m = [ 29 -40 -37 -40  26  23  19 -35 -11   9 -30  21]
m[0]: 29
m[2]: -37
m[6]: 19
m[4]: 26
m[11]: 21

A =
[[ 36  -5 -23  31  31  59   2 -18  -6]
 [  5 -11 -21 -29 -29 -27  -4  20  63]
 [ -3 -27  19  35  35 -29  30 -17  69]
 [ 17   9 -58 -28 -28 -13  10  24 -21]
 [ 15   6  29 -36 -36 -12 -17 -12 -15]
 [ 23  -3   5   0   0 -17 -25 -61 -17]
 [-25 -30  28  20  20  35 -62   5 -31]
 [ -1 -17 -11 -22 -22   1  50 -22 -41]]
A[0, 0] = 36
A[7, 3] = -22
A[2, 1] = -27
A[7] = [-1, -17, -11, -22, -22, 1, 50, -22, -41]
A[0, 3] = 31
A[:, 1] = [-5, -11, -27, 9, 6, -3, -30, -17]
A[0, 4] = 31
A[5, 7] = -61
A[2, 7] = -17
A[:, 7] = [-18, 20, -17, 24, -12, -61, 5, -22]
A[6] = [-25, -30, 28, 20, 20, 35, -62, 5, -31]
A[4, 0] = 15
A[2, 2] = 19
A[:, 0] = [36, 5, -3, 17, 15, 23, -25, -1]
A[5] = [23, -3, 5, 0, 0, -17, -25, -61, -17]
A[5, 1] = -3
A[6, 0] = -25
A[1, 4] = -29
A[0, 2] = -23
A[5, 3] = 0
A[5, 4] = 0
A[:, 4] = [31, -29, 35, -28, -36, 0, 20, -22]
A[1, 3] = -29
A[3, 8] = -21
A[2, 0] = -3
A[3, 3] = -28
A[4, 6] = -17
A[4] = [15, 6, 29, -36, -36, -12, -17, -12, -15]
A[3, 6] = 10

arr =
-0.017  -0.122  -0.043   0.158  -0.118   0.138   0.006
-0.114  -0.103  -0.095  -0.080   0.214  -0.085  -0.160
-0.033  -0.100  -0.045   0.170  -0.139   0.150   0.020
-0.051  -0.159   0.083  -0.027   0.166  -0.026  -0.026
 0.007  -0.122  -0.066   0.145  -0.105   0.123  -0.022
 0.119  -0.090  -0.110  -0.117  -0.113  -0.104  -0.120
 0.063   0.216   0.048  -0.221   0.108  -0.203  -0.006
 0.271  -0.067  -0.071   0.107  -0.093   0.071  -0.062
 0.006  -0.109  -0.057   0.153  -0.128   0.132  -0.004
Indices start at 0.
row 0 col 0 -> -0.017
row 1 col 4 -> 0.214
row 1 col 2 -> -0.095
row 6 col 2 -> 0.048
row 3 col 1 -> -0.159
row 5 col 1 -> -0.090
row 5 col 6 -> -0.120
row 7 col 5 -> 0.071
row 0 col 4 -> -0.118
row 3 col 3 -> -0.027
row 5 col 2 -> -0.110
row 2 col 0 -> -0.033
row 7 col 3 -> 0.107
row 1 col 3 -> -0.080
row 5 col 0 -> 0.119
row 1 col 6 -> -0.160
row 2 col 1 -> -0.100
row 3 col 4 -> 0.166
row 8 col 5 -> 0.132
row 4 col 4 -> -0.105
row 3 col 5 -> -0.026
row 4 col 0 -> 0.007
row 5 col 3 -> -0.117
row 4 col 2 -> -0.066
row 0 col 5 -> 0.138
row 3 col 2 -> 0.083
row 6 col 5 -> -0.203
row 4 col 6 -> -0.022
row 1 col 0 -> -0.114
row 2 col 2 -> -0.045

data =
array([-0.06,  0.12,  0.12,  0.00,  0.22,  0.09, -0.01,  0.11, -0.02,
       -0.15, -0.21, -0.14,  0.08, -0.08, -0.02,  0.14])
data[0] -> -0.06
data[7] -> 0.11
data[13] -> -0.08
data[5] -> 0.09
data[4] -> 0.22
data[6] -> -0.01
data[11] -> -0.14
data[1] -> 0.12
data[9] -> -0.15
data[2] -> 0.12
data[14] -> -0.02

B =
[[ 62  39  67 -12 -63  26 -17]
 [ 58  51  81 -20 -56   5 -41]
 [ 57  50  82 -16 -57   3 -43]
 [ 62  40  71 -15 -59  22 -16]]
B[0][0] -> 62
B[3] -> [62, 40, 71, -15, -59, 22, -16]
B[3][0] -> 62
B[2] -> [57, 50, 82, -16, -57, 3, -43]
B[3][5] -> 22
B[2][6] -> -43
B[:, 1] -> [39, 51, 50, 40]
B[1][0] -> 58
B[3][2] -> 71
B[0] -> [62, 39, 67, -12, -63, 26, -17]
B[:, 4] -> [-63, -56, -57, -59]
B[1][5] -> 5

X =
[[ 11 -11   6  -9   0 -27  30 -27 -23  19 -16]
 [ -6  -6  -7  -5  -6  -6  -7  -5  -4  -7  -6]
 [ 13  11  10  14  11  10  13  13  18  13  10]
 [ 11  13  13  12  13  15  11  15  13  10  14]
 [ 14  13  16  11  16  14  18  12   8  14  14]
 [  9  13  11  12  13  16   9  16  16   8  14]
 [ 10 -10   7  -9   1 -24  30 -25 -23  18 -14]
 [ 11  15  12  14  13  17   8  17  15  10  16]]
X[-8,0]: 11
X[-8]: [11, -11, 6, -9, 0, -27, 30, -27, -23, 19, -16]
X[-4,-3]: 8
X[4,-5]: 18
X[-1]: [11, 15, 12, 14, 13, 17, 8, 17, 15, 10, 16]
X[-4,10]: 14
X[3]: [11, 13, 13, 12, 13, 15, 11, 15, 13, 10, 14]
X[-1,3]: 14
X[-5,-8]: 12
X[-8,4]: 0
X[-8,-3]: -23
X[1,1]: -6
X[3,0]: 11
X[-7]: [-6, -6, -7, -5, -6, -6, -7, -5, -4, -7, -6]
X[2,-10]: 11
X[:, -6]: [-27, -6, 10, 15, 14, 16, -24, 17]
X[:, 2]: [6, -7, 10, 13, 16, 11, 7, 12]
X[-7,-5]: -7
X[4,7]: 12
X[-5,9]: 10
X[-3]: [9, 13, 11, 12, 13, 16, 9, 16, 16, 8, 14]
X[5,4]: 13
X[-8,10]: -16
X[4,2]: 16
X[-4,-2]: 14
X[-8,3]: -9
X[-8,-10]: -11
X[2,2]: 10
X[-1,-11]: 11
X[7,7]: 17

a =
[[-35 -22  50  30 -16  -6  13   7  21 -32  10 -10 -23   1 -45 -31]
 [-35  13  20 -42  -4  13 -25  38 -27  36 -18 -15  18 -10  34 -16]
 [  6  33 -69   2  24  45  13   1  21  -2  37 -30 -12  13  19  -1]
 [ 11 -11   5 -26  20  38 -12   7  42 -40  25  11  29   9  27 -13]
 [-45  25  -2  13 -16   0 -20  28 -27  36 -22 -30  14 -33 -38  -1]
 [-31   5  20 -37  20  57  25 -25  -1 -25   6   1 -19  -3  41  20]]
a[-6,0]: -35
a[2]: [6, 33, -69, 2, 24, 45, 13, 1, 21, -2, 37, -30, -12, 13, 19, -1]
a[5,-14]: 20
a[4,6]: -20
a[-4,-4]: -12
a[-1]: [-31, 5, 20, -37, 20, 57, 25, -25, -1, -25, 6, 1, -19, -3, 41, 20]
a[-5,-15]: 13
a[-1,-5]: 1
a[-5]: [-35, 13, 20, -42, -4, 13, -25, 38, -27, 36, -18, -15, 18, -10, 34, -16]
a[-3]: [11, -11, 5, -26, 20, 38, -12, 7, 42, -40, 25, 11, 29, 9, 27, -13]
a[-1,-11]: 57
a[-3,13]: 9
a[4,-16]: -45
a[-4,2]: -69
a[-3,-11]: 38
a[-4,11]: -30
a[-1,-10]: 25
a[-5,-16]: -35
a[0,2]: 50
a[:, 1]: [-22, 13, 33, -11, 25, 5]
a[-4,-3]: 13
a[-1,-1]: 20
a[3,-4]: 29
a[-1,12]: -19
a[0,5]: -6
a[-5,-8]: -27
a[1,9]: 36
a[0,-15]: -22
a[1,10]: -18
a[-1,-3]: -3
a[2,-10]: 13
a[-2,-12]: -16
a[:, 0]: [-35, -35, 6, 11, -45, -31]
a[4,10]: -22
a[1,12]: 18
a[1,6]: -25

M = [ 23  -5   2  21  -7  -5  26 -78  74  15  -3 -15  12 -10 -18  29]
M[0] => 23
M[2] => 2
M[3] => 21
M[7] => -78
M[15] => 29
M[13] => -10
M[4] => -7
